Below is a small trained network, with its code and all its weights. Each question gives an input and a target symbol and asks what happens when units are switched off, that is, made to give their printed mean instead of their output.

import numpy as np


def w(rows, s, z=0):
    codes = np.array(rows[::2]) - 128.0
    scale = np.full(codes.shape[1], s)
    scale[-1] = z or s
    return codes * scale


def f(y):
    return y / 2 * (1 + np.tanh(0.7978845608 * (y + 0.044715 * y**3)))


def softmax(a):
    e = np.exp(a - a.max(-1, keepdims=True))
    return e / e.sum(-1, keepdims=True)


def log_softmax(a):
    a = a - a.max(-1, keepdims=True)
    return a - np.log(np.exp(a).sum(-1, keepdims=True))


def net(x, mask):
    ids = ['αγεζηθλμξπστ'.index(c) for c in x.split()]
    T = len(ids)
    res = E[ids] + P[:T]
    u = 0
    for l in range(2):
        r = res
        for j in range(3):
            rows = slice(2 * j, 2 * j + 2)
            q, k, v = (r @ M[l][rows].T for M in (Q, K, V))
            z = softmax(np.where(np.tri(T) > 0, q @ k.T / 2**0.5, -1e9)) @ v
            o = O[l][rows]
            res = res + np.where(mask[u + j], z, o[:, -1]) @ o[:, :-1]
        u += 3
        y = f(res @ A[l][:, :-1].T + A[l][:, -1])
        res = res + np.where(mask[u : u + 8], y, B[l][:, -1]) @ B[l][:, :-1]
        u += 8
    return log_softmax(res[-1] @ U[:, :-1].T + U[:, -1])


Q, K, V, O, A, B = {}, {}, {}, {}, {}, {}
E = w([
[147,184,177,127,125,167,106,107],'α',
[172,142,38,96,184,172,50,139],'γ',
[64,188,30,157,187,84,86,133],'ε',
[204,63,127,158,87,118,70,148],'ζ',
[124,199,135,173,145,69,97,111],'η',
[124,55,75,121,96,112,133,136],'θ',
[121,157,146,95,119,101,186,129],'λ',
[115,67,126,197,98,179,29,97],'μ',
[132,86,132,172,251,151,81,151],'ξ',
[208,94,150,126,86,119,163,103],'π',
[199,150,180,154,130,133,93,115],'σ',
[131,57,186,168,75,78,134,93],'τ',
],0.016)
P = w([
[132,98,185,93,119,106,70,105],'0',
[159,131,114,165,94,133,190,139],'1',
[125,140,173,88,144,143,61,199],'2',
[124,112,76,115,161,78,94,93],'3',
[141,132,116,208,104,145,188,139],'4',
[113,125,180,96,131,147,60,222],'5',
[131,101,78,106,163,80,101,81],'6',
[130,136,110,248,116,147,187,139],'7',
[106,107,166,83,145,167,61,232],'8',
],0.017)
Q[0] = w([
[191,53,254,136,82,70,81,64],'0.h0',
[72,193,42,45,126,1,116,100],'0.h0',
[131,146,203,131,90,109,160,244],'0.h1',
[68,84,170,38,193,107,33,90],'0.h1',
[195,89,128,208,104,133,91,219],'0.h2',
[116,121,135,92,107,195,211,244],'0.h2',
],0.0063)
K[0] = w([
[204,225,132,166,22,85,109,120],'0.h0',
[86,104,97,14,144,56,86,130],'0.h0',
[183,155,84,195,129,194,183,147],'0.h1',
[119,201,88,70,6,113,97,103],'0.h1',
[137,118,156,253,159,229,249,200],'0.h2',
[131,121,90,106,132,122,153,129],'0.h2',
],0.0073)
V[0] = w([
[126,97,70,130,194,93,161,226],'0.h0',
[91,154,164,132,57,242,135,65],'0.h0',
[66,147,191,9,94,111,110,51],'0.h1',
[113,90,149,97,186,120,71,106],'0.h1',
[166,106,182,123,43,94,79,2],'0.h2',
[92,119,128,34,147,187,106,10],'0.h2',
],0.0046)
O[0] = w([
[179,63,232,125,110,167,147,167,137],'0.h0',
[100,139,122,116,87,158,92,157,57],'0.h0',
[91,167,86,19,59,94,143,98,55],'0.h1',
[134,154,57,134,74,108,108,73,186],'0.h1',
[180,60,160,199,50,135,117,113,152],'0.h2',
[163,59,119,113,107,114,123,2,3],'0.h2',
],0.0065,0.0037)
A[0] = w([
[82,143,104,124,197,98,73,88,121],'0.n0',
[186,101,83,183,109,254,210,138,118],'0.n1',
[182,90,114,103,139,154,86,111,120],'0.n2',
[98,108,124,139,123,84,30,121,55],'0.n3',
[7,104,178,43,74,159,71,65,137],'0.n4',
[83,94,190,168,98,96,214,114,1],'0.n5',
[116,146,129,200,117,132,126,98,126],'0.n6',
[86,149,222,68,120,83,83,161,176],'0.n7',
],0.0086,0.005)
B[0] = w([
[121,50,147,93,68,94,155,147,220],'0.n0',
[112,152,84,106,180,217,100,156,226],'0.n1',
[111,109,166,149,161,82,141,48,173],'0.n2',
[189,177,193,100,179,197,136,51,213],'0.n3',
[192,122,65,78,131,87,183,169,163],'0.n4',
[182,155,129,107,93,146,254,182,129],'0.n5',
[178,148,99,123,116,113,197,190,196],'0.n6',
[111,153,50,63,124,157,92,154,254],'0.n7',
],0.0092,0.0055)
Q[1] = w([
[106,103,169,92,109,101,87,113],'1.h0',
[131,142,127,101,121,141,109,159],'1.h0',
[141,127,109,153,125,133,169,111],'1.h1',
[130,98,131,140,144,82,160,7],'1.h1',
[131,113,85,171,137,139,166,61],'1.h2',
[163,100,114,136,139,120,133,83],'1.h2',
],0.015)
K[1] = w([
[226,178,42,69,2,122,73,116],'1.h0',
[90,121,88,198,146,175,92,239],'1.h0',
[97,104,192,144,157,113,101,123],'1.h1',
[158,88,207,4,65,85,67,96],'1.h1',
[111,77,208,9,109,85,61,52],'1.h2',
[187,126,182,72,91,105,132,123],'1.h2',
],0.0085)
V[1] = w([
[66,85,85,148,84,102,139,177],'1.h0',
[118,60,104,128,225,126,53,103],'1.h0',
[103,247,133,103,131,161,121,103],'1.h1',
[158,146,179,224,115,118,75,90],'1.h1',
[84,108,105,112,117,224,87,124],'1.h2',
[162,147,147,120,89,187,207,121],'1.h2',
],0.012)
O[1] = w([
[109,142,118,127,73,94,66,141,46],'1.h0',
[139,99,107,187,204,127,76,144,254],'1.h0',
[131,135,84,107,175,70,173,34,110],'1.h1',
[64,158,153,253,141,134,111,60,154],'1.h1',
[189,85,222,113,167,74,131,85,92],'1.h2',
[99,167,166,104,168,149,193,143,139],'1.h2',
],0.015,0.0074)
A[1] = w([
[174,91,99,212,118,130,95,101,133],'1.n0',
[150,117,156,53,131,63,85,126,82],'1.n1',
[75,155,160,157,126,248,190,142,123],'1.n2',
[101,146,243,137,140,157,86,131,253],'1.n3',
[56,130,159,138,151,82,155,2,147],'1.n4',
[47,122,136,106,82,189,48,117,180],'1.n5',
[93,142,102,157,58,8,169,169,81],'1.n6',
[108,117,64,166,137,160,117,141,90],'1.n7',
],0.0092,0.0065)
B[1] = w([
[72,182,137,79,133,72,157,218,251],'1.n0',
[139,83,228,254,84,134,140,137,172],'1.n1',
[249,144,105,165,113,54,119,124,215],'1.n2',
[70,72,64,76,60,98,154,74,221],'1.n3',
[172,214,171,78,108,167,11,125,175],'1.n4',
[113,131,116,172,106,203,199,138,185],'1.n5',
[38,95,219,119,172,94,86,118,151],'1.n6',
[89,121,217,118,132,143,166,57,224],'1.n7',
],0.0095,0.02)
U = w([
[187,170,219,109,146,214,102,161,55],'α',
[216,87,149,177,150,70,162,88,81],'γ',
[130,124,145,103,96,249,59,205,150],'ε',
[37,67,84,88,77,90,165,104,166],'ζ',
[135,108,153,181,109,202,193,100,165],'η',
[154,107,215,124,91,161,143,181,49],'θ',
[152,140,175,93,199,143,159,201,135],'λ',
[126,127,171,146,90,70,108,88,98],'μ',
[178,55,30,160,92,11,28,178,168],'ξ',
[123,96,167,70,134,100,253,69,78],'π',
[117,123,31,43,133,95,106,81,255],'σ',
[174,138,76,104,104,99,134,184,103],'τ',
],0.0058,0.0077)

Each question gives the input, a string of symbols that net reads in full, and the target symbol t.
The units are the heads (2 rows each of Q, K, V and O) and the neurons (one row each of A and B). Each row of codes is followed by its name. A weight is (code - 128) times the scale printed after its matrix; where a second scale follows, it is the last column's (O, A, B and U).
mask holds one flag per unit, layer by layer, with each layer's heads first. A switched-off unit (its flag False) gives its mean, the last column of its rows in O or B, instead of its output. The means were averaged over made-up inputs and are rounded, as every weight is.
A unit's drop is (log p(t) with every unit on - log p(t) with that unit switched off) / (log p(t) with every unit on - log p(t) with every unit switched off).
The circuit of an input: a set's keep is (log p(t) with only the set's units on - log p(t) with every unit switched off) / (log p(t) with every unit on - log p(t) with every unit switched off). Starting from the 12 units with the biggest drops (on a tie, the unit counted first), units are removed one at a time, each time the one whose removal leaves the highest keep (on an exact tie, the one counted first), for as long as the keep stays at least 0.8.
units of the circuit, in order: the units of the circuit, biggest drop first
most important unit: the unit with the biggest drop
top k neurons: the k neurons with the biggest drops, biggest first
top k neurons in layer l: the k neurons of layer l with the biggest drops, biggest first
heads that matter: for each layer, one digit per head in row order, 1 if its drop is at least 0.15 and else 0, layers parted by /
input ζ η η α η α η ζ, target ξ: top 4 neurons in layer 0 : 0.n3; 0.n1; 0.n7; 0.n2
input ξ ζ λ π σ ε ε ξ, target λ: units of the circuit, in order : 0.n1; 1.h0; 1.n0
input π θ λ η ξ η ε λ σ, target λ: top 2 neurons : 0.n1; 0.n5
input π τ λ, target τ: most important unit : 1.h2
input ζ ζ λ λ η τ, target η: units of the circuit, in order : 1.h2; 0.n7; 1.n5; 1.h1
input σ ζ η θ μ λ ξ π, target λ: units of the circuit, in order : 1.h0; 1.n0
input σ η ξ ξ η, target λ: units of the circuit, in order : 1.n0; 1.h0; 1.n3
input η τ μ γ η λ μ, target σ: heads that matter : 011 / 011
input ε η θ ζ γ, target σ: units of the circuit, in order : 1.h1; 0.n1
input η γ ε θ π μ, target π: units of the circuit, in order : 1.h2; 0.n1; 1.n3
input τ α η λ ε ξ, target ε: top 3 neurons : 0.n7; 0.n3; 0.n6
input ξ σ η ζ ζ ξ ζ ξ θ, target ξ: units of the circuit, in order : 1.h2; 0.n3; 1.h0
input ζ σ α ζ η ξ ξ, target μ: heads that matter : 001 / 010
input ζ θ ξ ε π η ζ μ, target λ: units of the circuit, in order : 1.n0; 1.h0; 0.n6
input η η ξ λ ξ ξ η ζ η, target ζ: top 3 neurons : 1.n3; 0.n1; 0.n7
input ζ μ ξ α α γ, target α: top 2 neurons in layer 0 : 0.n1; 0.n0
input σ η σ μ γ η η π, target τ: top 3 neurons : 0.n1; 0.n5; 0.n7
input σ π η σ η η η, target α: most important unit : 1.n4
input τ θ η η μ ζ ζ, target τ: heads that matter : 011 / 111
input ε π λ α, target ξ: most important unit : 0.h2
input λ ξ λ ξ ξ μ μ ζ, target λ: heads that matter : 000 / 100
input ξ α τ ξ ε η λ π, target λ: units of the circuit, in order : 1.h0; 1.n0
input τ η μ π σ η η τ θ, target τ: units of the circuit, in order : 1.n2; 1.h2; 0.n5; 0.n6
input ξ ζ π ζ σ γ μ, target ζ: heads that matter : 001 / 011
input π σ ξ η, target η: heads that matter : 001 / 011
input η μ η π, target σ: heads that matter : 011 / 011
input γ σ σ ε, target λ: heads that matter : 001 / 100
input ε ε μ θ π, target τ: heads that matter : 010 / 110
input π ζ σ, target ζ: top 2 neurons in layer 0 : 0.n1; 0.n3
